Here is a tiny trained network, its code and every weight. The questions are about switching its units off for an input and a class, where a switched-off unit gives its printed mean instead of its output.

import numpy as np


def w(rows, s, z=0):
    codes = np.array(rows[::2]) - 128.0
    scale = np.full(codes.shape[1], s)
    scale[-1] = z or s
    return codes * scale


def f(y):
    return y / 2 * (1 + np.tanh(0.7978845608 * (y + 0.044715 * y**3)))


def log_softmax(a):
    a = a - a.max(-1, keepdims=True)
    return a - np.log(np.exp(a).sum(-1, keepdims=True))


def net(x, mask):
    res = np.array(x, float).reshape(1, 8) / 4 @ E
    y = f(res @ A[0][:, :-1].T + A[0][:, -1])
    res = res + np.where(mask, y, B[0][:, -1]) @ B[0][:, :-1]
    return log_softmax(res[-1] @ U[:, :-1].T + U[:, -1])


A, B = {}, {}
E = w([
[126,126,136,131,129],'x0',
[129,128,138,130,131],'x1',
[34,227,146,42,213],'x2',
[185,39,117,3,168],'x3',
[233,163,180,174,235],'x4',
[128,129,132,127,132],'x5',
[134,131,122,133,128],'x6',
[206,212,163,71,47],'x7',
],0.006)
A[0] = w([
[143,73,108,38,154,84],'N1',
[173,73,131,178,84,172],'N2',
[141,54,146,34,127,141],'N3',
[180,148,151,161,201,3],'N4',
[83,189,111,88,170,43],'N5',
[171,83,97,177,86,33],'N6',
[51,113,88,81,71,87],'N7',
[169,80,102,179,84,46],'N8',
[172,83,100,181,81,50],'N9',
[214,164,158,151,254,88],'N10',
[78,182,128,202,109,28],'N11',
[86,174,164,203,96,74],'N12',
[75,188,118,92,169,49],'N13',
[67,115,73,97,60,11],'N14',
[196,175,172,94,62,144],'N15',
[88,174,122,101,167,20],'N16',
[63,39,104,189,207,74],'N17',
[67,193,123,214,80,130],'N18',
],0.0085,0.0048)
B[0] = w([
[193,118,107,160,153,187],'N1',
[79,123,147,104,173,237],'N2',
[185,139,92,169,163,217],'N3',
[170,101,168,106,34,153],'N4',
[125,76,193,87,165,155],'N5',
[112,96,177,65,161,160],'N6',
[150,74,163,195,72,204],'N7',
[112,120,184,74,168,167],'N8',
[109,99,172,67,167,172],'N9',
[112,86,147,177,35,254],'N10',
[227,108,127,91,129,160],'N11',
[206,124,102,110,153,177],'N12',
[128,92,171,102,162,160],'N13',
[156,82,172,148,63,169],'N14',
[70,195,97,93,123,219],'N15',
[159,60,191,47,143,133],'N16',
[126,251,85,21,38,226],'N17',
[207,106,97,134,174,236],'N18',
],0.011,0.0047)
U = w([
[95,82,250,44,214,69],'0',
[120,139,114,153,143,244],'1',
[254,117,75,152,180,50],'2',
[132,82,199,198,6,61],'3',
[99,240,79,33,62,64],'4',
[88,122,114,180,163,211],'5',
[92,131,115,179,170,197],'6',
],0.0092,0.011)

Each question gives the input, the list of numbers given to net, and the class t.
The units are the neurons (one row each of A and B). Each row of codes is followed by its name. A weight is (code - 128) times the scale printed after its matrix; where a second scale follows, it is the last column's (A, B and U).
mask holds one flag per neuron, in row order. A switched-off neuron (its flag False) gives its mean, the last column of its row in B, instead of its output. The means were averaged over made-up inputs and are rounded, as every weight is.
A unit's drop is (log p(t) with every unit on - log p(t) with that unit switched off) / (log p(t) with every unit on - log p(t) with every unit switched off).
The circuit of an input: a set's keep is (log p(t) with only the set's units on - log p(t) with every unit switched off) / (log p(t) with every unit on - log p(t) with every unit switched off). Starting from the 12 units with the biggest drops (on a tie, the unit counted first), units are removed one at a time, each time the one whose removal leaves the highest keep (on an exact tie, the one counted first), for as long as the keep stays at least 0.8.
circuit, biggest first: the units of the circuit, biggest drop first
top k neurons: the k neurons with the biggest drops, biggest first
drop of u: that unit's drop, to one decimal
input [6,3,3,4,-6,3,-2,-1], class 3: circuit, biggest first	N7
input [3,-8,8,-8,-3,1,1,-2], class 0: circuit, biggest first	N5, N16
input [4,-2,8,-1,-6,5,4,5], class 0: circuit, biggest first	N5, N13
input [5,-2,0,0,4,-3,-1,-2], class 3: circuit, biggest first	N10, N18
input [5,2,-3,-8,-8,-5,2,-3], class 2: top 2 neurons	N18, N12
input [1,-3,6,7,1,1,6,-4], class 2: top 2 neurons	N1, N3
input [4,-4,3,7,-3,3,6,-7], class 2: top 3 neurons	N1, N3, N15
input [-3,4,7,8,-2,4,5,2], class 2: circuit, biggest first	N3, N1
input [8,-1,1,-8,0,-2,6,-7], class 2: circuit, biggest first	N18, N11
input [-2,-4,-7,-8,1,-7,-1,-3], class 2: top 2 neurons	N18, N12
input [-7,2,-3,-8,-2,-6,-2,4], class 2: circuit, biggest first	N18, N12
input [-5,-2,2,-6,-8,-3,-1,-2], class 3: top 3 neurons	N7, N14, N3
input [6,7,1,0,-8,-5,1,6], class 3: top 3 neurons	N7, N14, N17
input [2,-3,-3,0,4,6,-2,-7], class 4: top neuron	N17
input [-7,-5,1,-6,5,3,2,-6], class 2: top 2 neurons	N18, N11
input [-3,6,-4,4,7,7,-4,-4], class 3: top 2 neurons	N10, N4
input [7,2,4,-3,8,4,0,4], class 3: top 2 neurons	N10, N4
input [6,-3,1,8,-3,0,-5,2], class 2: top 2 neurons	N3, N1
input [-6,1,-1,5,-8,-5,0,-3], class 3: top 2 neurons	N7, N14
input [1,1,-4,6,6,6,-5,8], class 4: circuit, biggest first	N15
input [7,4,8,0,-4,4,-4,3], class 0: drop of N5	0.1
input [-6,5,-8,8,2,4,-6,-5], class 0: drop of N9	0.3
input [8,1,1,4,-4,6,-4,-8], class 4: drop of N17	1.3
input [-6,-2,0,-1,4,-3,2,-8], class 4: drop of N5	0.0
